Look-ups in named tables: a row name and a column name give one cell, copied from the table.

lirubez =
           lef    mep  musibel   kana  votep   papo
duse     43747  75853    40049  49990  26580  23954
muretib  50651  72675    47170  49043  22917  35287
dodame   48217  72647    39504  56912  28029  25896
buf      52131  69827    43693  57570  27268  30846
sor      44790  69613    37427  50168  14788  28410
fevo     42712  75619    43333  45619  26154  25355
bup      53843  76790    30967  55267  22556  25384
kar      48772  72324    41448  52950  10177  32398
naf      43266  74823    40955  50686  28139  22867
saviro   43229  98018    37361  61503  32137  31445
gar      56390  76293    37982  56428  13554  31112

duse, votep -> 26580
dodame, papo -> 25896
bup, votep -> 22556
dodame, votep -> 28029
gar, votep -> 13554
bup, lef -> 53843
bup, musibel -> 30967
muretib, lef -> 50651
duse, musibel -> 40049
saviro, mep -> 98018
naf, votep -> 28139
sor, lef -> 44790
saviro, votep -> 32137
fevo, votep -> 26154
fevo, kana -> 45619
kar, mep -> 72324
duse, mep -> 75853
saviro, papo -> 31445
fevo, papo -> 25355

Table bal
fields: begavu, kedafo, datan
busar: [54, 60, 114]
mezag: [184, 136, 104]
vosesi: [148, 54, 117]
tumu: [161, 155, 128]
kidami: [181, 45, 98]
nuguza: [137, 137, 129]
kitebog: [200, 68, 138]
tulova: [134, 152, 125]
rer: [84, 93, 125]
poguza: [68, 36, 121]
rud: [177, 14, 131]
rolufa: [183, 89, 109]

What is the begavu of tulova in bal? 134
What is the kedafo of busar in bal? 60
What is the begavu of vosesi in bal? 148
What is the begavu of kitebog in bal? 200
What is the begavu of busar in bal? 54
What is the begavu of rud in bal? 177
What is the datan of rolufa in bal? 109
What is the begavu of rolufa in bal? 183
What is the kedafo of rud in bal? 14
What is the datan of nuguza in bal? 129
What is the kedafo of vosesi in bal? 54
What is the kedafo of kidami in bal? 45
Which row has the largest begavu? kitebog

Table pesa
	kuza	digu	lon	tob	natetif	vun	susatis	pud	tepefen
surelus	40	133	80	51	43	164	115	97	43
bup	121	60	69	75	126	36	108	65	129
kalof	36	141	91	64	16	156	103	66	20
seke	99	70	108	121	102	69	43	110	98
mukag	108	57	126	163	92	43	8	99	87
meto	134	48	89	93	148	21	72	83	147
libik	42	122	69	47	61	169	126	124	58
bav	73	96	18	6	102	125	200	92	106
livekob	82	64	98	137	98	101	48	159	88

kalof, kuza => 36
kalof, natetif => 16
mukag, lon => 126
surelus, digu => 133
meto, tob => 93
libik, kuza => 42
bup, natetif => 126
seke, vun => 69
livekob, susatis => 48
mukag, natetif => 92
libik, pud => 124
Which row has the largest lon? mukag

pibane:
,funireb,tuzofu,lovi
pebubo,-0.035,-0.485,0.040
buv,0.372,-0.511,0.603
ses,0.718,-0.384,0.299

buv, lovi: 0.603
ses, lovi: 0.299
buv, funireb: 0.372
ses, tuzofu: -0.384
buv, tuzofu: -0.511
ses, funireb: 0.718
pebubo, tuzofu: -0.485
pebubo, funireb: -0.035
pebubo, lovi: 0.040

Table pelor
	lave	gegavi	pavep	sib	mub	feku	subuti
bigu	43	-16	-596	14	-391	251	-135
pul	146	-188	458	312	127	-480	-81
sido	522	-482	67	366	116	-8	220
tize	429	33	92	-62	-124	-111	577

sido, pavep -> 67
bigu, gegavi -> -16
sido, sib -> 366
tize, subuti -> 577
sido, gegavi -> -482
pul, sib -> 312
pul, mub -> 127
sido, lave -> 522
pul, gegavi -> -188
tize, sib -> -62
sido, mub -> 116

safabi =
|  | susiven | rep | ful | napud | pov | foginid | dugek | suviki | vef |
|---|---|---|---|---|---|---|---|---|---|
| rup | -20.90 | -52.34 | -15.04 | -33.13 | -0.66 | 17.89 | 46.11 | 50.23 | -29.29 |
| luko | 57.97 | 52.22 | 6.47 | 67.21 | -3.80 | -24.32 | -15.78 | 3.10 | 49.37 |
| mepe | 36.40 | -14.63 | 32.08 | -16.63 | 4.02 | 31.81 | 52.87 | 34.15 | 18.22 |
| tel | 37.57 | 54.27 | -24.39 | 47.54 | 33.24 | -23.37 | -1.72 | -36.78 | -34.66 |

What is the ful of tel in safabi? -24.39
What is the napud of luko in safabi? 67.21
What is the susiven of rup in safabi? -20.90
What is the ful of rup in safabi? -15.04
What is the vef of mepe in safabi? 18.22
What is the rep of rup in safabi? -52.34
What is the napud of mepe in safabi? -16.63
What is the suviki of rup in safabi? 50.23
What is the rep of tel in safabi? 54.27
What is the ful of mepe in safabi? 32.08
What is the foginid of tel in safabi? -23.37
What is the dugek of luko in safabi? -15.78
What is the dugek of mepe in safabi? 52.87
What is the vef of rup in safabi? -29.29

